Below are the code and all the weights of a small trained network. Each question names an input and a class and asks about switching units off, where a switched-off unit gives its printed mean instead of its output.

import numpy as np


def w(rows, s, z=0):
    codes = np.array(rows[::2]) - 128.0
    scale = np.full(codes.shape[1], s)
    scale[-1] = z or s
    return codes * scale


def norm(h):
    return h / np.sqrt((h * h).mean(-1, keepdims=True) + 1e-5)


def f(y):
    return np.maximum(y, 0)


def log_softmax(a):
    a = a - a.max(-1, keepdims=True)
    return a - np.log(np.exp(a).sum(-1, keepdims=True))


def net(x, mask):
    res = np.array(x, float).reshape(1, 2) / 4 @ E
    u = 0
    for l in range(3):
        y = f(norm(res) @ A[l][:, :-1].T + A[l][:, -1])
        res = res + np.where(mask[u : u + 11], y, B[l][:, -1]) @ B[l][:, :-1]
        u += 11
    return log_softmax(norm(res)[-1] @ U[:, :-1].T + U[:, -1])


A, B = {}, {}
E = w([
[138,121,94,126,36,3],'x0',
[74,49,93,192,105,231],'x1',
],0.0062)
A[0] = w([
[118,114,166,204,88,175,63],'0.n1',
[94,117,164,195,130,132,65],'0.n2',
[68,46,190,64,109,72,146],'0.n3',
[146,87,152,169,153,142,153],'0.n4',
[114,148,113,162,157,147,168],'0.n5',
[179,143,143,102,214,134,127],'0.n6',
[118,73,8,193,113,118,66],'0.n7',
[146,71,68,217,59,123,6],'0.n8',
[142,170,143,172,91,188,100],'0.n9',
[186,201,170,79,94,101,19],'0.n10',
[206,145,159,168,76,3,128],'0.n11',
],0.0075,0.0024)
B[0] = w([
[77,147,102,43,146,58,181],'0.n1',
[102,165,55,60,113,133,153],'0.n2',
[112,151,143,136,67,164,169],'0.n3',
[135,128,62,64,220,139,167],'0.n4',
[127,131,172,88,85,111,166],'0.n5',
[108,127,139,155,99,167,196],'0.n6',
[104,2,205,199,57,68,202],'0.n7',
[114,150,22,191,105,200,199],'0.n8',
[141,167,145,135,46,87,160],'0.n9',
[87,159,111,140,224,41,199],'0.n10',
[133,200,110,249,150,161,254],'0.n11',
],0.0059,0.0067)
A[1] = w([
[151,167,121,142,109,113,153],'1.n1',
[112,166,95,92,164,129,157],'1.n2',
[148,154,170,146,106,97,131],'1.n3',
[108,3,138,109,115,114,1],'1.n4',
[127,163,157,119,126,55,71],'1.n5',
[167,82,117,50,107,85,70],'1.n6',
[99,153,100,87,165,131,64],'1.n7',
[118,118,194,60,155,120,100],'1.n8',
[171,173,156,107,143,168,119],'1.n9',
[130,77,197,183,189,123,99],'1.n10',
[121,60,127,189,91,144,165],'1.n11',
],0.012,0.0023)
B[1] = w([
[103,139,187,166,58,105,194],'1.n1',
[129,114,151,214,84,190,209],'1.n2',
[90,30,100,133,117,107,187],'1.n3',
[97,95,225,20,175,31,199],'1.n4',
[91,59,201,186,195,161,208],'1.n5',
[243,136,170,115,112,89,132],'1.n6',
[110,42,67,132,129,177,186],'1.n7',
[36,129,92,95,71,217,178],'1.n8',
[104,119,97,135,74,106,194],'1.n9',
[192,169,138,68,56,44,164],'1.n10',
[225,182,137,2,131,199,254],'1.n11',
],0.0055,0.0062)
A[2] = w([
[96,73,131,14,71,106,125],'2.n1',
[97,83,186,48,147,134,202],'2.n2',
[105,102,108,178,180,158,165],'2.n3',
[152,104,93,98,103,184,158],'2.n4',
[211,163,104,194,48,112,28],'2.n5',
[88,118,80,1,118,135,254],'2.n6',
[132,149,102,82,148,147,34],'2.n7',
[103,140,158,136,110,160,250],'2.n8',
[165,170,138,144,131,190,21],'2.n9',
[83,170,109,185,122,48,123],'2.n10',
[92,156,149,155,151,109,61],'2.n11',
],0.0095,0.0012)
B[2] = w([
[98,156,188,84,203,142,243],'2.n1',
[188,12,95,38,4,93,215],'2.n2',
[131,111,171,185,136,79,182],'2.n3',
[180,161,135,149,174,73,216],'2.n4',
[142,140,145,85,72,254,201],'2.n5',
[217,137,127,135,239,78,254],'2.n6',
[157,183,83,145,78,67,150],'2.n7',
[104,140,83,153,87,86,196],'2.n8',
[37,145,160,140,126,44,156],'2.n9',
[195,113,146,71,214,150,221],'2.n10',
[195,73,154,170,164,63,177],'2.n11',
],0.0059,0.0075)
U = w([
[198,165,155,138,24,216,152],'0',
[134,138,105,136,120,110,2],'1',
[80,100,74,156,212,207,147],'2',
[72,254,119,73,137,115,145],'3',
[47,79,181,140,49,86,109],'4',
[195,81,153,18,181,119,187],'5',
[129,143,133,124,126,125,16],'6',
[183,142,209,234,194,88,180],'7',
],0.015,0.0068)

Each question gives the input, the list of numbers given to net, and the class t.
The units are the neurons (one row each of A and B). Each row of codes is followed by its name. A weight is (code - 128) times the scale printed after its matrix; where a second scale follows, it is the last column's (A, B and U).
mask holds one flag per neuron, layer by layer. A switched-off neuron (its flag False) gives its mean, the last column of its row in B, instead of its output. The means were averaged over made-up inputs and are rounded, as every weight is.
A unit's drop is (log p(t) with every unit on - log p(t) with that unit switched off) / (log p(t) with every unit on - log p(t) with every unit switched off).
The circuit of an input: a set's keep is (log p(t) with only the set's units on - log p(t) with every unit switched off) / (log p(t) with every unit on - log p(t) with every unit switched off). Starting from the 12 units with the biggest drops (on a tie, the unit counted first), units are removed one at a time, each time the one whose removal leaves the highest keep (on an exact tie, the one counted first), for as long as the keep stays at least 0.8.
units of the circuit, in order: the units of the circuit, biggest drop first
unit that matters most: the unit with the biggest drop
top k neurons: the k neurons with the biggest drops, biggest first
k most important neurons of layer l: the k neurons of layer l with the biggest drops, biggest first
drop of u: that unit's drop, to one decimal
input [-8,-8], class 4: unit that matters most => 1.n11
input [-5,-8], class 7: units of the circuit, in order => 1.n11; 1.n2
input [8,6], class 0: units of the circuit, in order => 0.n8; 1.n11
input [-6,0], class 2: units of the circuit, in order => 0.n7; 1.n4; 1.n11; 1.n7
input [-1,-1], class 4: units of the circuit, in order => 1.n11; 2.n6
input [-5,1], class 2: top 4 neurons => 0.n7; 0.n11; 1.n11; 1.n4
input [6,7], class 5: top 2 neurons => 1.n11; 0.n11
input [-8,-4], class 3: top 2 neurons => 1.n4; 0.n7
input [-4,-6], class 7: 2 most important neurons of layer 2 => 2.n11; 2.n2
input [-8,-5], class 3: top 3 neurons => 0.n7; 1.n4; 1.n5
input [-3,2], class 2: top 3 neurons => 0.n7; 1.n2; 1.n11
input [3,4], class 5: top 3 neurons => 0.n7; 1.n11; 0.n11
input [-3,-4], class 4: top 2 neurons => 0.n11; 0.n8
input [-4,-3], class 3: unit that matters most => 0.n11
input [8,7], class 0: top 2 neurons => 0.n8; 1.n11
input [-4,1], class 2: top 3 neurons => 0.n7; 0.n11; 1.n11
input [-5,0], class 2: top 4 neurons => 0.n7; 1.n4; 1.n11; 0.n11
input [-8,-2], class 3: top 3 neurons => 1.n5; 1.n4; 0.n7
input [-2,1], class 2: 2 most important neurons of layer 2 => 2.n2; 2.n10
input [-2,-1], class 3: 3 most important neurons of layer 1 => 1.n4; 1.n5; 1.n11
input [-6,-4], class 3: drop of 1.n8 => 0.1
